Below is a small trained network, with its code and all its weights. Each question gives an input and a class and asks what happens when units are switched off, that is, made to give their printed mean instead of their output.

import numpy as np


def w(rows, s, z=0):
    codes = np.array(rows[::2]) - 128.0
    scale = np.full(codes.shape[1], s)
    scale[-1] = z or s
    return codes * scale


def norm(h):
    return h / np.sqrt((h * h).mean(-1, keepdims=True) + 1e-5)


def f(y):
    return np.maximum(y, 0)


def log_softmax(a):
    a = a - a.max(-1, keepdims=True)
    return a - np.log(np.exp(a).sum(-1, keepdims=True))


def net(x, mask):
    res = np.array(x, float).reshape(1, 8) / 4 @ E
    u = 0
    for l in range(3):
        y = f(norm(res) @ A[l][:, :-1].T + A[l][:, -1])
        res = res + np.where(mask[u : u + 7], y, B[l][:, -1]) @ B[l][:, :-1]
        u += 7
    return log_softmax(norm(res)[-1] @ U[:, :-1].T + U[:, -1])


A, B = {}, {}
E = w([
[138,131,125,116,84,87,219,99],'x0',
[82,145,85,75,126,132,128,211],'x1',
[87,99,161,109,154,79,155,156],'x2',
[148,158,109,78,192,67,72,91],'x3',
[138,247,229,126,138,116,126,149],'x4',
[147,136,170,88,64,131,97,143],'x5',
[98,99,159,88,136,140,130,140],'x6',
[200,68,116,147,196,172,154,126],'x7',
],0.013)
A[0] = w([
[93,70,149,87,84,193,198,202,161],'L0N0',
[198,110,135,134,150,199,157,146,8],'L0N1',
[83,172,81,127,173,188,36,192,102],'L0N2',
[121,151,30,69,165,101,146,188,154],'L0N3',
[201,118,133,199,135,181,134,156,6],'L0N4',
[62,89,153,144,210,120,76,199,20],'L0N5',
[104,143,137,172,187,114,253,98,124],'L0N6',
],0.025,0.0027)
B[0] = w([
[96,119,105,1,162,174,227,147,250],'L0N0',
[186,112,103,155,144,118,110,126,185],'L0N1',
[42,177,158,194,195,189,136,99,226],'L0N2',
[158,115,52,123,152,24,183,208,215],'L0N3',
[169,142,83,189,112,106,172,56,188],'L0N4',
[187,54,105,179,99,79,63,166,200],'L0N5',
[84,136,133,233,204,198,127,139,217],'L0N6',
],0.022,0.018)
A[1] = w([
[50,204,134,136,72,180,195,161,251],'L1N0',
[112,226,223,42,153,153,128,82,163],'L1N1',
[59,123,111,195,6,138,159,156,112],'L1N2',
[78,77,142,129,68,207,158,178,46],'L1N3',
[62,172,177,185,22,112,120,211,111],'L1N4',
[180,163,181,151,106,64,157,186,243],'L1N5',
[152,202,221,151,138,133,94,231,121],'L1N6',
],0.023,0.0031)
B[1] = w([
[157,106,226,185,65,73,50,77,254],'L1N0',
[150,74,250,85,164,213,189,120,186],'L1N1',
[62,160,45,130,109,199,90,74,151],'L1N2',
[149,70,189,126,104,173,189,122,193],'L1N3',
[39,152,72,96,112,137,31,144,161],'L1N4',
[123,159,165,81,78,148,120,117,180],'L1N5',
[49,188,171,71,95,89,102,126,183],'L1N6',
],0.021,0.013)
A[2] = w([
[83,132,122,110,16,130,189,155,77],'L2N0',
[79,153,145,80,163,101,90,21,253],'L2N1',
[199,208,141,98,29,99,164,187,69],'L2N2',
[145,254,134,175,182,217,134,146,128],'L2N3',
[101,80,155,167,190,173,81,169,81],'L2N4',
[91,203,150,151,213,112,163,204,84],'L2N5',
[102,191,81,136,183,60,183,146,18],'L2N6',
],0.019,0.0044)
B[2] = w([
[118,176,133,147,121,116,120,86,180],'L2N0',
[141,99,102,49,154,176,91,154,211],'L2N1',
[94,97,151,129,49,74,93,97,163],'L2N2',
[69,194,135,109,44,116,206,143,250],'L2N3',
[158,116,83,89,100,122,113,1,232],'L2N4',
[143,129,111,127,172,231,30,154,245],'L2N5',
[83,101,109,70,76,145,184,87,219],'L2N6',
],0.021,0.012)
U = w([
[133,52,72,71,188,125,170,203,153],'0',
[109,132,64,222,156,174,165,92,159],'1',
[195,162,153,141,89,86,134,147,67],'2',
[41,179,145,104,105,147,36,129,141],'3',
[156,138,172,168,101,101,119,205,10],'4',
[120,141,254,92,100,184,168,118,153],'5',
[144,110,117,68,50,36,156,150,130],'6',
[207,87,105,218,154,47,51,108,115],'7',
],0.018,0.012)

Each question gives the input, the list of numbers given to net, and the class t.
The units are the neurons (one row each of A and B). Each row of codes is followed by its name. A weight is (code - 128) times the scale printed after its matrix; where a second scale follows, it is the last column's (A, B and U).
mask holds one flag per neuron, layer by layer. A switched-off neuron (its flag False) gives its mean, the last column of its row in B, instead of its output. The means were averaged over made-up inputs and are rounded, as every weight is.
A unit's drop is (log p(t) with every unit on - log p(t) with that unit switched off) / (log p(t) with every unit on - log p(t) with every unit switched off).
The circuit of an input: a set's keep is (log p(t) with only the set's units on - log p(t) with every unit switched off) / (log p(t) with every unit on - log p(t) with every unit switched off). Starting from the 12 units with the biggest drops (on a tie, the unit counted first), units are removed one at a time, each time the one whose removal leaves the highest keep (on an exact tie, the one counted first), for as long as the keep stays at least 0.8.
circuit, biggest first: the units of the circuit, biggest drop first
most important unit: the unit with the biggest drop
top k neurons: the k neurons with the biggest drops, biggest first
k most important neurons of layer l: the k neurons of layer l with the biggest drops, biggest first
input [2,8,-5,-1,-3,-7,5,4], class 0: most important unit -> L0N3
input [6,8,-8,-2,-6,0,4,-7], class 6: top 3 neurons -> (L0N3 L0N6 L1N0)
input [0,4,-8,3,4,0,-1,1], class 3: circuit, biggest first -> (L0N0 L1N6)
input [4,5,7,5,7,-6,8,-4], class 3: top 3 neurons -> (L0N0 L1N5 L2N5)
input [-1,8,4,-7,5,-3,3,0], class 0: top 3 neurons -> (L0N0 L0N5 L0N3)
input [2,-5,-1,7,-2,2,-5,3], class 7: 4 most important neurons of layer 0 -> (L0N2 L0N0 L0N6 L0N3)
input [7,8,-6,-6,1,2,-5,4], class 0: 3 most important neurons of layer 0 -> (L0N0 L0N1 L0N2)
input [-5,8,0,-3,0,0,3,4], class 0: top 3 neurons -> (L0N0 L0N3 L0N5)
input [1,8,4,8,-2,2,-3,-3], class 0: 2 most important neurons of layer 2 -> (L2N5 L2N3)
input [4,2,-1,7,-8,-8,-7,8], class 0: top 2 neurons -> (L0N3 L0N2)
input [-1,5,1,8,-4,1,-3,0], class 0: 2 most important neurons of layer 0 -> (L0N3 L0N2)
input [-7,-6,-5,8,5,-1,-1,-2], class 5: circuit, biggest first -> (L1N1 L0N3)
input [1,5,7,5,7,6,-3,5], class 3: 2 most important neurons of layer 1 -> (L1N6 L1N0)
input [2,-6,1,3,3,2,-4,4], class 1: most important unit -> L1N0
input [8,7,-7,8,7,-4,-4,-1], class 6: top 3 neurons -> (L0N3 L0N2 L2N6)
input [-4,6,8,6,6,-5,4,5], class 7: top 2 neurons -> (L0N5 L0N0)
input [6,2,-7,3,2,2,1,4], class 6: 3 most important neurons of layer 0 -> (L0N2 L0N5 L0N6)
input [7,8,4,1,7,-1,-1,-3], class 3: top 4 neurons -> (L2N5 L0N3 L0N4 L0N6)
input [3,-6,1,0,-3,8,-5,2], class 7: 4 most important neurons of layer 0 -> (L0N2 L0N6 L0N0 L0N3)
input [8,0,-1,3,2,0,5,6], class 1: circuit, biggest first -> (L0N6)
input [-1,-5,-2,8,-1,-6,-5,-5], class 0: 3 most important neurons of layer 0 -> (L0N2 L0N6 L0N0)
input [6,3,-7,3,-1,-2,3,1], class 0: top 3 neurons -> (L1N0 L0N3 L2N5)
input [-2,-7,0,5,5,4,-5,5], class 2: 2 most important neurons of layer 2 -> (L2N6 L2N4)
input [-7,-7,-3,-6,2,3,-4,-4], class 1: top 3 neurons -> (L0N4 L0N0 L1N6)
input [7,6,-7,6,6,0,2,5], class 6: top 3 neurons -> (L0N2 L0N3 L1N5)
